Below is a small trained network, with its code and all its weights. Each question gives an input and a class and asks what happens when units are switched off, that is, made to give their printed mean instead of their output.

import numpy as np


def w(rows, s, z=0):
    codes = np.array(rows[::2]) - 128.0
    scale = np.full(codes.shape[1], s)
    scale[-1] = z or s
    return codes * scale


def f(y):
    return y / 2 * (1 + np.tanh(0.7978845608 * (y + 0.044715 * y**3)))


def log_softmax(a):
    a = a - a.max(-1, keepdims=True)
    return a - np.log(np.exp(a).sum(-1, keepdims=True))


def net(x, mask):
    res = np.array(x, float).reshape(1, 4) / 4 @ E
    y = f(res @ A[0][:, :-1].T + A[0][:, -1])
    res = res + np.where(mask, y, B[0][:, -1]) @ B[0][:, :-1]
    return log_softmax(res[-1] @ U[:, :-1].T + U[:, -1])


A, B = {}, {}
E = w([
[147,234,171,158,152,101,141,144,92,94,100,63],'x0',
[111,128,128,176,151,164,4,90,117,151,138,90],'x1',
[139,106,126,124,113,124,110,133,117,105,103,124],'x2',
[147,80,179,70,174,105,131,113,120,200,132,59],'x3',
],0.018)
A[0] = w([
[93,166,70,210,92,171,115,178,140,102,127,111,164],'N1',
[180,38,174,31,150,56,189,131,134,169,166,55,141],'N2',
[154,197,170,193,124,146,38,74,98,137,141,36,71],'N3',
[204,226,165,140,164,59,196,172,102,81,71,96,148],'N4',
[164,249,199,167,160,89,134,146,63,79,93,56,146],'N5',
[94,139,81,174,110,126,147,117,153,57,129,197,216],'N6',
[149,104,153,83,138,114,114,150,149,168,146,81,190],'N7',
[159,136,83,52,82,123,190,131,137,104,155,181,254],'N8',
[95,107,121,206,186,218,30,62,108,130,148,107,180],'N9',
[158,79,226,48,213,69,112,69,113,190,103,43,125],'N10',
],0.011,0.0099)
B[0] = w([
[94,190,124,137,95,91,149,104,131,93,142,151,186],'N1',
[116,82,169,83,154,120,138,100,78,142,150,74,232],'N2',
[140,136,160,210,208,206,138,104,157,66,99,163,219],'N3',
[100,216,132,125,97,98,124,174,160,215,133,63,229],'N4',
[114,247,198,196,134,93,136,138,143,80,122,112,251],'N5',
[142,174,105,169,118,181,157,136,176,133,112,178,201],'N6',
[153,74,161,114,115,131,153,132,96,153,118,156,187],'N7',
[144,130,174,55,160,180,187,163,156,63,102,152,208],'N8',
[140,109,69,175,92,165,73,44,97,156,163,164,231],'N9',
[210,100,208,119,221,152,114,153,132,131,82,118,249],'N10',
],0.015,0.028)
U = w([
[181,135,191,151,199,211,176,168,173,61,89,181,248],'0',
[110,17,148,37,161,87,194,144,89,109,145,112,193],'1',
[68,192,92,128,72,53,180,242,176,134,133,125,151],'2',
[124,143,185,117,157,26,149,177,91,210,135,34,45],'3',
[92,107,1,141,69,173,105,64,135,138,169,198,159],'4',
[175,22,95,110,165,153,51,65,90,239,148,135,34],'5',
[51,178,112,214,123,72,102,58,119,61,159,147,3],'6',
],0.0099,0.0035)

Each question gives the input, the list of numbers given to net, and the class t.
The units are the neurons (one row each of A and B). Each row of codes is followed by its name. A weight is (code - 128) times the scale printed after its matrix; where a second scale follows, it is the last column's (A, B and U).
mask holds one flag per neuron, in row order. A switched-off neuron (its flag False) gives its mean, the last column of its row in B, instead of its output. The means were averaged over made-up inputs and are rounded, as every weight is.
A unit's drop is (log p(t) with every unit on - log p(t) with that unit switched off) / (log p(t) with every unit on - log p(t) with every unit switched off).
The circuit of an input: a set's keep is (log p(t) with only the set's units on - log p(t) with every unit switched off) / (log p(t) with every unit on - log p(t) with every unit switched off). Starting from all 10 units, units are removed one at a time, each time the one whose removal leaves the highest keep (on an exact tie, the one counted first), for as long as the keep stays at least 0.8.
units of the circuit, in order: the units of the circuit, biggest drop first
k most important neurons: the k neurons with the biggest drops, biggest first
drop of u: that unit's drop, to one decimal
input [2,-7,8,-6], class 2: units of the circuit, in order	N4; N10
input [5,0,8,7], class 3: most important neuron	N4
input [-2,8,3,-6], class 4: 2 most important neurons	N9; N5
input [3,1,-6,0], class 6: units of the circuit, in order	N10; N8
input [-6,1,0,0], class 4: 4 most important neurons	N10; N5; N3; N2
input [1,-4,-3,-7], class 2: 2 most important neurons	N10; N3
input [1,1,-4,-6], class 6: 2 most important neurons	N10; N1
input [4,-8,3,1], class 3: 2 most important neurons	N4; N2
input [1,-3,4,-7], class 2: 3 most important neurons	N10; N3; N1
input [-8,1,4,-7], class 4: 3 most important neurons	N10; N5; N3
input [8,1,-4,-1], class 6: 2 most important neurons	N3; N5
input [5,8,-3,0], class 6: 2 most important neurons	N9; N8
input [1,6,7,-5], class 6: drop of N1	0.1
input [0,7,-8,-4], class 4: units of the circuit, in order	N9
input [-2,-1,4,2], class 1: drop of N3	0.2
input [8,-7,-2,0], class 2: drop of N10	0.1
input [0,-5,6,5], class 1: drop of N5	0.2
